Below are the code and all the weights of a small trained network. Each question names an input and a target symbol and asks about switching units off, where a switched-off unit gives its printed mean instead of its output.

import numpy as np


def w(rows, s, z=0):
    codes = np.array(rows[::2]) - 128.0
    scale = np.full(codes.shape[1], s)
    scale[-1] = z or s
    return codes * scale


def norm(h):
    return h / np.sqrt((h * h).mean(-1, keepdims=True) + 1e-5)


def f(y):
    return y / 2 * (1 + np.tanh(0.7978845608 * (y + 0.044715 * y**3)))


def softmax(a):
    e = np.exp(a - a.max(-1, keepdims=True))
    return e / e.sum(-1, keepdims=True)


def log_softmax(a):
    a = a - a.max(-1, keepdims=True)
    return a - np.log(np.exp(a).sum(-1, keepdims=True))


def net(x, mask):
    ids = ['ΓΔΘΛΞΩαβζημστψ'.index(c) for c in x.split()]
    T = len(ids)
    res = E[ids] + P[:T]
    u = 0
    for l in range(2):
        r = norm(res)
        for j in range(3):
            rows = slice(2 * j, 2 * j + 2)
            q, k, v = (r @ M[l][rows].T for M in (Q, K, V))
            z = softmax(np.where(np.tri(T) > 0, q @ k.T / 2**0.5, -1e9)) @ v
            o = O[l][rows]
            res = res + np.where(mask[u + j], z, o[:, -1]) @ o[:, :-1]
        u += 3
        y = f(norm(res) @ A[l][:, :-1].T + A[l][:, -1])
        res = res + np.where(mask[u : u + 8], y, B[l][:, -1]) @ B[l][:, :-1]
        u += 8
    return log_softmax(norm(res)[-1] @ U[:, :-1].T + U[:, -1])


Q, K, V, O, A, B = {}, {}, {}, {}, {}, {}
E = w([
[150,133,75],'Γ',
[155,136,75],'Δ',
[125,132,51],'Θ',
[76,102,91],'Λ',
[90,92,129],'Ξ',
[175,128,113],'Ω',
[145,133,75],'α',
[71,85,138],'β',
[147,135,68],'ζ',
[80,89,153],'η',
[79,111,71],'μ',
[158,1,54],'σ',
[82,93,118],'τ',
[143,132,73],'ψ',
],0.0045)
P = w([
[170,173,207],'0',
[11,158,5],'1',
[82,142,34],'2',
[107,143,38],'3',
[136,121,83],'4',
[162,121,105],'5',
],0.0021)
Q[0] = w([
[113,50,130],'0.h0',
[218,87,97],'0.h0',
[79,151,204],'0.h1',
[12,155,177],'0.h1',
[2,118,221],'0.h2',
[131,168,191],'0.h2',
],0.0041)
K[0] = w([
[167,116,59],'0.h0',
[92,164,84],'0.h0',
[141,20,45],'0.h1',
[143,74,96],'0.h1',
[1,86,119],'0.h2',
[99,148,174],'0.h2',
],0.0049)
V[0] = w([
[110,125,79],'0.h0',
[127,134,17],'0.h0',
[156,113,185],'0.h1',
[230,204,150],'0.h1',
[153,1,104],'0.h2',
[44,155,160],'0.h2',
],0.0041)
O[0] = w([
[70,155,193,183],'0.h0',
[11,126,229,252],'0.h0',
[131,86,82,67],'0.h1',
[107,4,153,112],'0.h1',
[65,170,82,140],'0.h2',
[229,126,121,86],'0.h2',
],0.0031,0.0033)
A[0] = w([
[85,165,86,94],'0.n0',
[159,134,161,149],'0.n1',
[110,166,139,219],'0.n2',
[121,149,77,82],'0.n3',
[77,214,203,162],'0.n4',
[216,4,194,254],'0.n5',
[111,19,170,218],'0.n6',
[164,137,206,186],'0.n7',
],0.0031,0.0016)
B[0] = w([
[157,172,101,199],'0.n0',
[123,158,146,99],'0.n1',
[97,176,39,230],'0.n2',
[122,136,132,134],'0.n3',
[146,141,45,249],'0.n4',
[33,223,45,115],'0.n5',
[71,221,86,197],'0.n6',
[51,127,3,109],'0.n7',
],0.0018,0.0013)
Q[1] = w([
[171,1,149],'1.h0',
[112,102,161],'1.h0',
[144,136,209],'1.h1',
[90,177,128],'1.h1',
[219,116,138],'1.h2',
[246,99,196],'1.h2',
],0.0055)
K[1] = w([
[138,255,201],'1.h0',
[138,141,148],'1.h0',
[50,83,138],'1.h1',
[145,85,135],'1.h1',
[63,174,186],'1.h2',
[47,231,146],'1.h2',
],0.0056)
V[1] = w([
[50,3,60],'1.h0',
[69,22,99],'1.h0',
[128,233,166],'1.h1',
[99,214,128],'1.h1',
[82,125,211],'1.h2',
[193,23,34],'1.h2',
],0.0045)
O[1] = w([
[249,32,159,255],'1.h0',
[252,53,125,198],'1.h0',
[106,175,44,133],'1.h1',
[164,164,91,197],'1.h1',
[56,64,25,90],'1.h2',
[178,92,221,134],'1.h2',
],0.0043,0.0031)
A[1] = w([
[101,144,111,142],'1.n0',
[240,153,220,238],'1.n1',
[158,75,123,100],'1.n2',
[143,121,98,144],'1.n3',
[58,213,184,253],'1.n4',
[141,2,116,86],'1.n5',
[149,143,112,156],'1.n6',
[103,146,22,115],'1.n7',
],0.0072,0.0021)
B[1] = w([
[164,112,157,136],'1.n0',
[19,78,177,252],'1.n1',
[131,139,55,167],'1.n2',
[160,108,133,150],'1.n3',
[213,215,146,179],'1.n4',
[252,242,64,231],'1.n5',
[133,53,132,145],'1.n6',
[74,36,211,202],'1.n7',
],0.0036,0.0041)
U = w([
[189,115,53,137],'Γ',
[163,120,95,45],'Δ',
[23,19,55,224],'Θ',
[78,191,103,165],'Λ',
[118,168,186,84],'Ξ',
[190,47,255,209],'Ω',
[155,119,92,6],'α',
[128,166,159,46],'β',
[138,108,74,37],'ζ',
[116,177,205,121],'η',
[35,180,75,206],'μ',
[145,90,127,90],'σ',
[147,195,158,123],'τ',
[143,98,83,48],'ψ',
],0.0094,0.0026)

Each question gives the input, a string of symbols that net reads in full, and the target symbol t.
The units are the heads (2 rows each of Q, K, V and O) and the neurons (one row each of A and B). Each row of codes is followed by its name. A weight is (code - 128) times the scale printed after its matrix; where a second scale follows, it is the last column's (O, A, B and U).
mask holds one flag per unit, layer by layer, with each layer's heads first. A switched-off unit (its flag False) gives its mean, the last column of its rows in O or B, instead of its output. The means were averaged over made-up inputs and are rounded, as every weight is.
A unit's drop is (log p(t) with every unit on - log p(t) with that unit switched off) / (log p(t) with every unit on - log p(t) with every unit switched off).
The circuit of an input: a set's keep is (log p(t) with only the set's units on - log p(t) with every unit switched off) / (log p(t) with every unit on - log p(t) with every unit switched off). Starting from the 12 units with the biggest drops (on a tie, the unit counted first), units are removed one at a time, each time the one whose removal leaves the highest keep (on an exact tie, the one counted first), for as long as the keep stays at least 0.8.
circuit, biggest first: the units of the circuit, biggest drop first
k most important neurons: the k neurons with the biggest drops, biggest first
drop when u is switched off: that unit's drop, to one decimal
input Ω Λ Ξ, target Ω: circuit, biggest first	(0.h0; 1.h2)
input μ Γ Θ τ, target μ: circuit, biggest first	(0.h1; 1.h0)
input Ω τ Ω, target Ω: circuit, biggest first	(1.n1)
input μ Γ Θ Ω τ Ω, target μ: circuit, biggest first	(0.h1; 1.h0; 1.h2)
input Θ Ω α, target Θ: circuit, biggest first	(1.h2; 1.n7)
input Ω α Ω ζ, target Ω: circuit, biggest first	(0.h0; 1.h2; 0.h1)
input Ω η Λ Ω ζ, target Ω: circuit, biggest first	(0.h0; 1.h2; 1.n1)
input Θ Ω Λ Δ, target Θ: 2 most important neurons	(1.n7; 1.n5)
input Ω μ α Λ, target Ω: circuit, biggest first	(0.h0; 0.h1; 1.h2)
input Ω μ μ Δ, target Ω: circuit, biggest first	(0.h0; 1.h2; 1.n1)
input Ω Γ η ψ, target Ω: circuit, biggest first	(0.h0; 0.h1; 1.h2)
input Ω β Ω μ, target Ω: 2 most important neurons	(0.n5; 1.n1)
input Θ η μ η Γ, target Θ: circuit, biggest first	(1.n7; 1.h2)
input μ Θ Λ, target μ: circuit, biggest first	(0.h1)
input μ Ω τ η Λ β, target μ: circuit, biggest first	(0.h1; 1.h2)
input Ω Ω τ, target Ω: circuit, biggest first	(0.h0; 1.h2)
input μ Θ Ω Δ, target μ: 2 most important neurons	(1.n5; 1.n7)
input Ω μ τ, target Ω: drop when 1.h2 is switched off	0.6
input Ω μ Λ Ω Ω Θ, target Ω: drop when 0.n3 is switched off	0.0
input Ω Λ Δ, target Ω: drop when 0.h0 is switched off	0.8
input Ω μ Γ Γ, target Ω: drop when 0.h1 is switched off	0.5
